In the rows, 128 means zero.
Each row has a class, written after it.
[143 144 143  89 119 114 156 178 111 153 107 170 124 132  86  94 106 178
  92 147 151 143 144 121 178 118  98 163 105 144 108 124 145 130 141 103
 167 121 110 108 170 106  90 109 150 158 177 111]
funo
[147 152 115  91 125 120 152 178  99 162 112 190 127 130  68  86 114 169
  93 160 138 139 118 121 172 100 111 149 105 169 126 127 153 110 115 115
 176 112  94 118 171 121 108  93 161 142 148 111]
funo
[137  92  46 131 132 128 138 142 128 179 150 186 146 124 107 106  89 126
 113 178 134 163 127 137 126  76 156  66 140 177  97 163 138  71 117 139
 148  90  77 120 144 142 157 144 163 210 134 115]
funo
[130  69  84 149 120 159 134 122 136 144 127 182 131 119 114  99  78 147
 140 162 162 166 132 137 134  85 138  81 121 181  93 162 138 103 100 154
 142  96  89 121 151 108 147 150 167 215 150 122]
Dipi
[133  76  85 127 126 155 155 141 126 157 140 197 152 125 122  95  98 144
 125 164 160 154 138 119 131  76 142  59 131 152  85 166 137  99 110 151
 150  88  97 108 148 126 155 116 160 225 136  94]
funo
[146 149 136  88 103 124 169 193 126 186 113 172 131 128  97 102 138 178
  76 156 166 133 125 120 176 105 133 146 106 142 108 139 160 128 150 113
 153 114  87 105 147  99  86  97 159 146 194 126]
funo
[132  94  85 121 105 136 141 141 147 138 132 191 138 111 136 110  90 143
 101 180 154 149 155 129 118  70 169  71 135 165  63 151 145  99 125 127
 164  99  91 111 139 138 154 136 165 213 144 103]
fesi
[141 147 148  83  92 141 174 194 133 172  99 176 125 132 104 107 130 186
  89 146 171 140 120 116 169 108 135 145 107 146 120 139 165 136 145 113
 146 115 109 106 149  96  81 113 160 153 196 130]
ravev
[145 150 164  79  98 132 148 194 110 171 103 151 126 128  87 106 158 188
  74 145 179 136 137 131 178 106 143 150  97 159 119 120 157 138 145 115
 146 118  98 117 152  80  84 110 166 157 191 137]
pipu
[151 147 117  98 125 124 148 173  95 155 113 192 123 130  67  84 109 173
  97 160 149 132 116 121 172 106 109 151 105 168 130 127 157 110 111 118
 175 114  97 114 173 126 108  92 163 140 143 111]
funo
[156 148 145  94 106 123 152 179 112 159 103 175 125 127  88  91  85 145
  95 156 151 133 160 114 170 112 110 169 110 142 122 139 150 104 140 100
 166 128 100 105 161 110  94 104 157 144 161 103]
funo
[127  80  89 129 122 156 139 143 130 145 133 189 140 129 125  96  81 148
 126 166 161 176 137 133 123  79 149  63 133 168  78 164 148 101 110 149
 129  88  99 110 152 120 150 130 165 209 142 116]
Dipi
[136  93  82 116 119 147 127 140 115 168 136 174 145 124 114 120 102 138
 117 177 159 169 147 149 126  73 168  69 125 182 106 145 139  83 106 136
 133  95  91 125 144 114 153 163 169 229 133 134]
pipu
[149 154 116 105 120 122 134 174 102 153 112 183 116 130  67  86 103 181
  93 157 147 147 116 129 169 106 118 153 102 180 120 132 169 109 110 114
 156 113 101 118 171 112 102 105 166 131 151 124]
Dipi
[146 159 122 104 113 121 142 179  99 142 109 194 117 119  69  92  95 178
  98 162 154 136 122 131 170 110 111 152 102 172 124 129 164 106 114 110
 180 128 102 112 169 118 123  99 161 138 140 105]
fesi
[141 161 139  94 103 104 149 191 106 134 102 175 115 124  84  99  95 180
  87 161 145 155 150 125 177 118 102 152 106 153 110 118 154 123 136  89
 168 129 123 105 168 113  99 109 150 159 165 104]
fesi
[134  89  55 135 134 135 151 137 127 180 147 192 145 125 112 107  84 128
 121 181 146 162 132 138 129  81 152  66 138 172 101 165 137  76 111 145
 140  91  86 114 146 138 157 146 160 217 136 114]
funo
[129  88  76 116 113 150 143 141 155 144 130 196 134 125 130  99  96 148
 111 162 147 155 143 132 113  69 163  68 138 171  73 160 143  99 119 125
 160  88  91 122 142 139 131 141 166 224 144 116]
ravev
[138  66  81 145 122 154 151 122 137 155 129 194 145 112 113 101  85 143
 138 175 159 150 135 131 129  82 135  71 123 166  97 164 123 102 102 155
 160  97  85 118 151 122 158 129 167 230 136 105]
funo
[124  85  97 130 112 158 155 137 130 155 113 191 136 117 131 103 109 148
 144 164 168 171 141 121 128  85 141  63 139 168  79 168 151 108 114 154
 142  84  97 105 153 124 148 137 164 232 138 103]
Muv
[132  93  77 129 120 139 123 136 159 140 141 178 133 130 132 103 105 140
  90 166 147 154 145 132 117  70 171  76 137 168  58 149 151  93 122 125
 144  83  87 123 140 129 140 148 167 199 153 121]
Dipi
[149 156 127 107 112 126 145 177 103 138 101 204 113 127  64  88 108 181
 107 157 160 136 120 128 179 123 117 162 106 176 127 120 176 110 116 109
 168 117  98 118 172 109 107  96 162 140 150 101]
kinis
[131  92  63 135 118 134 145 139 133 176 130 185 137 120 124 109  92 130
 134 179 152 174 141 144 126  88 163  77 148 186  93 165 156  81 114 144
 136  89  89 112 135 135 146 168 166 224 138 121]
Muv
[147 161 124 103 111 120 146 174 102 147 105 197 114 114  75  96 101 180
  98 164 151 136 128 124 173 109 113 145 106 171 121 130 164 107 114 114
 177 126 105 111 168 121 120  98 160 145 145 103]
fesi
[140 152 141  85  96 135 173 194 133 170 102 177 123 135  99 106 124 184
  88 149 167 138 124 113 175  98 132 145 113 148 114 134 167 133 143 108
 149 119 107 106 151  97  79 115 158 159 191 128]
ravev
[141  85  80 119 108 152 136 139 143 144 137 193 136 124 116  99 106 139
 110 164 162 153 146 120 115  72 169  85 142 172  71 152 144  96 119 129
 157  92  92 124 151 128 140 133 165 208 147 115]
Gek
[121  84  91 129 112 154 151 139 133 155 115 189 145 116 129  98 116 145
 140 163 159 168 142 127 126  83 156  69 143 174  80 162 157 110 113 154
 143  87  96 106 145 127 148 135 167 225 141 103]
Muv
[131  86  98 125 106 154 157 149 124 141 130 201 141 113 131 112  85 145
 129 179 161 170 142 126 129  79 147  52 127 157  88 166 142 103 111 143
 147  95 105 105 147 126 158 129 158 227 136  99]
fesi
[141 154 138  88  91 120 162 200 121 166 104 176 118 123 103 108 124 179
  74 159 167 135 128 118 178 105 133 144 108 152 103 135 167 126 147 108
 158 124  91  98 145  98  97 108 150 151 185 118]
fesi
[131  72  98 144 104 154 153 127 134 141 124 190 134 104 124 117  74 142
 142 178 169 156 145 132 136  85 140  75 124 165  91 160 136 106 106 149
 155 110 100 112 149 112 167 152 166 228 144 105]
fesi
[153 147 125 102 113 137 137 180  96 142 114 192 117 127  52  89 126 174
 105 150 161 135 121 117 170 109 115 167 110 176 132 131 159 109 113 107
 167 119 102 118 182 107 105  93 159 140 149 115]
Gek
[139 164 144  97 101 108 154 196 112 138 101 183 113 128  88  99  93 173
  87 161 149 151 147 128 177 113 100 153 108 150 115 119 158 118 134  89
 164 128 121 105 166 110 102 110 150 154 164 105]
fesi
[159 146 176  83  92 136 139 185 104 156  89 162 125 130  90 102 100 152
  97 162 175 137 168 126 165 110 126 157 102 146 128 123 147 112 136  96
 150 134 108 113 167  92  93 112 168 160 151 124]
pipu
[142 159 117  96 116 133 150 179 108 147 102 200 117 130  73  93 109 181
 104 159 149 136 125 119 169 102 112 150 106 171 129 131 159 108 113 108
 171 121 108 113 172 121  96 105 162 153 147 110]
ravev
[140 154 129 102 120 131 139 175 103 150 108 185 119 132  71  89 102 173
  98 159 152 150 124 130 170 105 118 154 106 174 121 129 172 109 110 111
 149 117 100 112 173 106 114 103 164 134 153 124]
Dipi
[143 164 129 110 106 104 141 180 119 145  92 171 113 123  76  82 110 172
 103 142 135 151 143 135 172 122 101 180 112 169 110 127 160 121 134  92
 173 118 104 116 166 105  80 122 155 156 158 110]
Muv
[144  69  92 150 109 165 143 124 125 148 127 193 137 112 100 105 100 139
 147 157 167 155 134 120 137  80 145  84 126 176 102 163 134 104  99 142
 150  99  97 126 163 111 138 139 162 222 150 117]
Gek
[132  66  91 156 123 161 133 126 132 138 130 181 132 120 116 104  75 142
 143 167 166 169 128 134 139  84 135  72 124 173 103 161 136 103  99 156
 130  97  92 116 160 111 152 147 165 218 150 121]
Dipi
[125  83  94 126 111 167 156 147 138 142 126 203 142 121 127 103 100 151
 139 161 157 165 132 126 121  83 148  53 132 158  96 168 145 105 111 147
 137  90 115 108 153 132 145 133 162 223 147 103]
ravev
[133  66  90 153 107 158 143 118 138 142 109 185 133 105 117 106 101 145
 162 170 170 157 137 133 129  97 136  90 130 183  93 168 139 111 109 158
 158  95  84 114 151 116 150 156 172 232 133 111]
Muv
[141  80  79 117 108 151 136 141 143 147 137 193 136 123 116  98 112 143
 107 164 159 153 147 127 118  74 170  85 147 172  72 151 146 102 117 127
 154  92  89 125 149 128 140 134 164 213 148 115]
Gek
[132 107  40 133 124 138 136 146 139 166 144 199 133 127 110 109  81 137
 123 174 129 169 127 143 120  74 150  63 134 185  99 164 144  65 108 131
 144  90  94 125 139 141 141 165 162 219 130 111]
ravev
[143 163 114 104 110 122 142 174 106 156  97 183 117 122  66  86 128 178
 107 156 148 141 123 125 169 108 118 160 118 186 118 132 178 112 118 112
 175 111  90 114 166 118 107 104 168 149 141 111]
Muv
[138  80  89 127 113 165 143 149 127 141 133 200 138 124 106  99 110 147
 133 162 165 168 137 119 127  80 149  68 140 164  95 162 146  96 108 146
 138  91 107 117 159 122 145 113 160 217 141 105]
Gek
[142 153 132  84 118 108 153 183 113 150 108 171 125 135  81  88  96 170
  89 148 136 146 144 125 173 114  99 162 110 148 108 119 148 124 136  94
 175 119 108 112 170 111  94 105 152 155 170 111]
funo
[133 159 153  85 101 124 160 181 115 149  80 166 115 130  98 100 118 174
 111 160 160 166 154 119 176 125 110 155 123 155 105 116 165 135 141 101
 155 119 107 101 170 110  84 121 156 171 173 121]
Muv
[155 151 158  94  85 123 158 185 112 151  94 178 117 124  96 106  71 151
 100 170 164 140 164 111 171 113 117 162 110 140 128 134 159 106 137  92
 161 138 118 101 158 105 102 113 159 147 157 105]
fesi
[148 155 112 100 126 120 147 173 103 164 111 195 120 124  64  86 117 173
  95 159 139 130 119 124 171 106 103 147 103 169 123 133 154 103 113 115
 180 116  88 117 175 117 116  93 160 143 144 106]
funo
[124  92  64 129 126 139 134 143 127 174 142 181 137 133 114 112  73 132
 117 178 144 184 133 146 125  81 156  69 140 188  99 162 156  76 108 137
 116  91  92 116 141 128 161 162 163 207 145 127]
Dipi
[134  64  95 150 119 159 136 123 136 143 128 178 134 119 118 104  79 147
 137 168 168 164 134 135 134  88 142  81 122 175  93 159 139 109 103 153
 138 100  92 118 155 107 150 152 169 215 150 124]
Dipi
[147 147 151  93  90 135 166 189 128 165  95 183 117 129  97 108 135 192
  90 148 186 133 129 116 188 121 133 161 107 148 113 130 184 131 150 111
 146 121  88 107 150  78  89 107 156 147 196 111]
kinis
[128  89  80 130 117 160 155 142 140 138 128 207 139 124 119 102  96 150
 134 168 147 163 135 123 125  72 142  58 129 160  89 162 143  95 102 139
 147  93 112 115 153 128 143 135 160 235 133 101]
ravev
[130  95  92 136 111 154 161 146 121 143 128 210 136 116 124 108  97 147
 130 179 162 163 141 121 135  79 142  44 128 160  90 161 147  95 101 145
 148  97 108 106 154 131 158 128 157 223 134  94]
fesi
[130  85  81 141 114 151 146 142 134 151 123 190 142 116 121  93 113 148
 140 161 157 166 131 127 127  87 148  67 139 166  84 166 156 102 111 149
 143  90  97 107 149 126 146 134 164 224 134  98]
Muv
[132  95  70 119 113 149 141 140 155 143 131 198 131 128 130 103  96 148
 112 163 145 153 136 124 113  69 158  66 134 168  76 153 145  91 117 124
 160  88  94 122 148 140 130 152 164 217 142 112]
ravev
[154 148 158  91  83 131 151 181 120 148  83 188 109 129  90  99  79 157
 112 158 161 137 154 113 177 123 117 173 111 148 120 121 175 112 137  93
 154 128 101 110 161  92  90 114 159 143 161  96]
kinis
[164 151 151  93  89 130 139 186 119 149 102 181 111 124  71  88  97 154
  98 148 153 134 161 113 166 111 118 178 119 153 115 135 157 106 136  90
 164 127 109 121 165 101  80  98 159 143 161 110]
Gek
[147 149 117  92 127 120 149 172 107 161 113 191 127 125  67  83 108 174
  92 158 141 132 122 121 168  97 112 156 108 169 122 131 155 111 117 119
 180 116  88 117 172 117 116  84 163 143 144 107]
funo
[126  60  97 156 122 160 139 120 134 137 125 187 135 117 120 102  79 141
 142 169 170 165 136 143 131  89 144  79 120 181  94 166 133 108 101 154
 136  98  92 114 159 112 150 148 166 218 152 129]
Dipi
[140  86  68 125 117 150 138 145 126 167 140 196 136 125 105 111 100 132
 126 174 155 168 143 135 128  84 159  78 149 181  99 159 150  80 110 136
 132  96  94 122 149 129 147 151 162 213 141 117]
Gek
[133  93  94 106 113 146 127 140 134 153 134 177 142 124 123 103 116 149
  99 162 162 149 155 147 118  70 175  72 124 177  71 135 137 102 116 127
 159  93  86 128 140 120 140 147 169 226 146 129]
pipu
[146 154 120  89 103 122 162 196 127 182 113 174 123 129  90  97 144 177
  75 151 157 131 122 118 177 105 130 144 111 149 108 141 158 122 150 116
 159 106  84 106 145 103  83  94 156 143 187 120]
funo
[134  67  92 139 117 158 157 120 134 160 127 189 142 114 118 109  84 139
 141 171 163 148 132 121 134  83 132  72 126 163  97 161 127 107 109 155
 157  99  83 114 156 121 158 140 162 229 148 107]
funo
[138 160 145  91 109 114 140 193 121 144 102 163 114 140  84  94  94 173
  86 152 145 158 144 135 175 117 106 156 114 155 103 123 163 124 141  87
 147 118 113 110 168 104  88 111 155 147 183 127]
Dipi
[133  63  88 142 125 154 152 117 135 157 127 188 145 113 116 110  88 135
 144 171 155 153 136 127 134  81 134  75 124 166  97 165 124 103 111 155
 155  96  82 118 156 120 152 145 164 227 145 110]
funo
[138 155 141  95  90 128 161 192 129 181  91 165 118 123 103  98 155 182
  90 145 169 143 124 117 174 116 136 156 115 160 106 137 177 134 148 120
 149 111  87 102 145  92  82 116 159 148 191 121]
Muv
[131  89  93 137 108 157 148 145 134 146 122 189 142 113 123  97 109 147
 142 167 162 168 134 124 128  85 150  70 138 166  90 165 152 107 112 156
 144  86  96 105 146 125 145 126 166 222 137  99]
Muv
[142 148 166  92 104 123 159 180 117 131  88 184 114 135  89  94  94 181
 105 148 167 148 152 123 183 133 107 172 109 150 113 109 167 138 138  94
 158 127 112 111 175  91  89 116 151 155 177 102]
kinis
[141 159 138 100 106 105 151 187 110 134 103 178 117 127  86  96  88 185
  89 158 154 150 148 131 176 117 104 158 106 152 110 114 156 125 133  92
 169 131 126 106 168 110  99 109 153 154 163 108]
fesi
[144 147 122  96 119 130 150 175 109 145 102 197 119 130  70  90 105 183
 107 154 147 135 118 124 167 101 109 155 105 176 129 132 160 116 112 112
 173 120 111 118 174 118 101 110 165 151 145 114]
ravev
[143 153 148  92 102 116 155 186 120 136  87 189 110 136  87  97 101 181
 103 155 160 145 149 123 185 129 108 164 112 149 111 110 170 125 138  95
 155 122 118 110 165  99  84 108 153 157 175  97]
kinis
[132 103  69 135 119 130 143 144 130 163 140 197 140 118 123 123  81 130
 114 188 148 167 137 140 125  77 162  62 131 177  93 158 150  70 111 135
 141  97  99 114 136 137 165 157 161 211 132 114]
fesi
[148 155 130 101 114 128 144 167 103 140  94 200 113 128  66  88  94 186
 114 153 162 135 122 124 182 123 114 169 106 176 125 112 174 120 113 113
 170 116 101 119 172 107 100  99 163 138 148 100]
kinis
[132  79 107 135 113 163 155 144 126 138 115 209 136 126 125  98 100 145
 140 165 174 159 136 121 140  96 146  61 128 160  94 156 159 102 108 147
 134  93 102 109 154 116 148 124 157 220 145  83]
kinis
[141  89  67 132 125 149 135 144 123 164 144 193 139 127 101 116 102 127
 125 174 154 167 131 134 126  83 158  74 141 180 110 166 146  72 107 132
 127  89  97 123 150 129 150 150 158 217 141 117]
Gek
[129  62  94 140 116 165 157 123 142 142 119 195 139 117 118 109  86 153
 150 166 165 155 131 129 130  79 139  70 124 172 103 164 136 112 105 148
 152 106 100 117 160 122 141 155 166 238 149 117]
ravev
[132  71  90 148 119 163 150 122 140 142 121 197 139 119 117 113  85 147
 152 163 159 153 126 126 130  80 131  68 119 170 103 162 130 103 101 146
 154  99 104 122 160 121 144 157 164 234 143 111]
ravev
[134  91  56 127 129 137 147 137 129 179 146 184 150 127 115 114  86 124
 116 180 144 163 139 134 127  76 156  67 139 169  97 163 142  75 119 138
 142  89  84 116 138 135 158 153 163 215 139 111]
funo
[138  84  81 128 127 147 155 141 131 160 138 198 149 123 114  98  95 141
 126 168 148 156 132 118 130  77 140  56 135 154  86 168 136  92 115 149
 152  91  95 112 153 135 151 113 158 222 137  98]
funo
[162 153 147 100  83 125 146 186 117 149  93 189 108 131  84  93  84 156
 104 156 163 129 152 113 177 129 119 173 110 148 122 125 172 101 136  90
 160 128 105 111 154  97  86 108 158 140 160  89]
kinis
[152 150 159  98  87 127 156 189 112 142  94 177 117 121  98 105  79 155
  96 170 171 139 159 118 170 117 114 162 109 141 126 139 164 110 140  93
 159 140 108  96 162 103 113 113 157 147 156 104]
fesi
[137 156 130  89 109 117 152 187 119 142  98 180 111 137  83  97 100 179
 101 145 136 151 141 126 176 112  98 152 112 152 118 121 154 122 128  82
 160 119 126 114 173 113  77 123 153 168 170 113]
ravev
